Below is a small trained network, with its code and all its weights. Each question gives an input and a class and asks what happens when units are switched off, that is, made to give their printed mean instead of their output.

import numpy as np


def w(rows, s, z=0):
    codes = np.array(rows[::2]) - 128.0
    scale = np.full(codes.shape[1], s)
    scale[-1] = z or s
    return codes * scale


def f(y):
    return np.maximum(y, 0)


def log_softmax(a):
    a = a - a.max(-1, keepdims=True)
    return a - np.log(np.exp(a).sum(-1, keepdims=True))


def net(x, mask):
    res = np.array(x, float).reshape(1, 4) / 4 @ E
    y = f(res @ A[0][:, :-1].T + A[0][:, -1])
    res = res + np.where(mask, y, B[0][:, -1]) @ B[0][:, :-1]
    return log_softmax(res[-1] @ U[:, :-1].T + U[:, -1])


A, B = {}, {}
E = w([
[119,27,193],'x0',
[177,220,254],'x1',
[151,217,62],'x2',
[133,129,128],'x3',
],0.009)
A[0] = w([
[157,117,230,2],'n1',
[123,128,240,147],'n2',
[157,81,217,88],'n3',
[100,142,10,226],'n4',
[201,255,182,215],'n5',
[88,22,124,231],'n6',
[109,156,227,105],'n7',
[85,41,125,223],'n8',
],0.01,0.0041)
B[0] = w([
[254,148,40,191],'n1',
[251,111,114,223],'n2',
[223,107,118,206],'n3',
[148,112,10,245],'n4',
[89,228,193,254],'n5',
[104,17,126,240],'n6',
[191,190,102,204],'n7',
[81,27,156,225],'n8',
],0.0092,0.0099)
U = w([
[67,85,50,254],'0',
[233,132,2,92],'1',
[181,155,234,233],'2',
[94,219,180,12],'3',
[90,34,154,4],'4',
],0.0081,0.007)

Each question gives the input, the list of numbers given to net, and the class t.
The units are the neurons (one row each of A and B). Each row of codes is followed by its name. A weight is (code - 128) times the scale printed after its matrix; where a second scale follows, it is the last column's (A, B and U).
mask holds one flag per neuron, in row order. A switched-off neuron (its flag False) gives its mean, the last column of its row in B, instead of its output. The means were averaged over made-up inputs and are rounded, as every weight is.
A unit's drop is (log p(t) with every unit on - log p(t) with that unit switched off) / (log p(t) with every unit on - log p(t) with every unit switched off).
The circuit of an input: a set's keep is (log p(t) with only the set's units on - log p(t) with every unit switched off) / (log p(t) with every unit on - log p(t) with every unit switched off). Starting from all 8 units, units are removed one at a time, each time the one whose removal leaves the highest keep (on an exact tie, the one counted first), for as long as the keep stays at least 0.8.
circuit, biggest first: the units of the circuit, biggest drop first
unit that matters most: the unit with the biggest drop
k most important neurons: the k neurons with the biggest drops, biggest first
drop of u: that unit's drop, to one decimal
input [-8,0,-2,-3], class 0: unit that matters most -> n2
input [-8,1,-2,7], class 2: circuit, biggest first -> [n5; n1]
input [-2,-1,-1,2], class 0: circuit, biggest first -> [n2; n1]
input [2,-6,-2,8], class 4: 2 most important neurons -> [n8; n6]
input [-7,2,2,1], class 3: circuit, biggest first -> [n5; n2]
input [-8,-7,-2,-6], class 0: 4 most important neurons -> [n2; n1; n3; n7]
input [-8,-1,-7,-2], class 0: 2 most important neurons -> [n2; n1]
input [4,7,-2,-4], class 1: 4 most important neurons -> [n1; n2; n7; n3]
input [1,0,-8,-6], class 4: 4 most important neurons -> [n8; n6; n4; n5]
input [4,1,2,0], class 2: 3 most important neurons -> [n4; n1; n6]
input [-6,1,-1,6], class 2: 2 most important neurons -> [n5; n1]
input [3,7,-2,-8], class 1: 3 most important neurons -> [n1; n2; n7]
input [6,2,-6,-7], class 1: 4 most important neurons -> [n1; n2; n3; n5]
input [5,-8,-1,5], class 4: unit that matters most -> n8
input [1,0,-8,-5], class 4: 4 most important neurons -> [n8; n6; n4; n5]
input [4,5,-5,-1], class 1: drop of n8 -> 0.0
input [8,8,-5,-1], class 1: drop of n1 -> 0.3
input [5,-6,-2,-5], class 4: drop of n6 -> 0.2
input [-5,-6,0,-6], class 0: drop of n3 -> 0.3
input [-7,5,4,-6], class 3: most important neuron -> [n5]
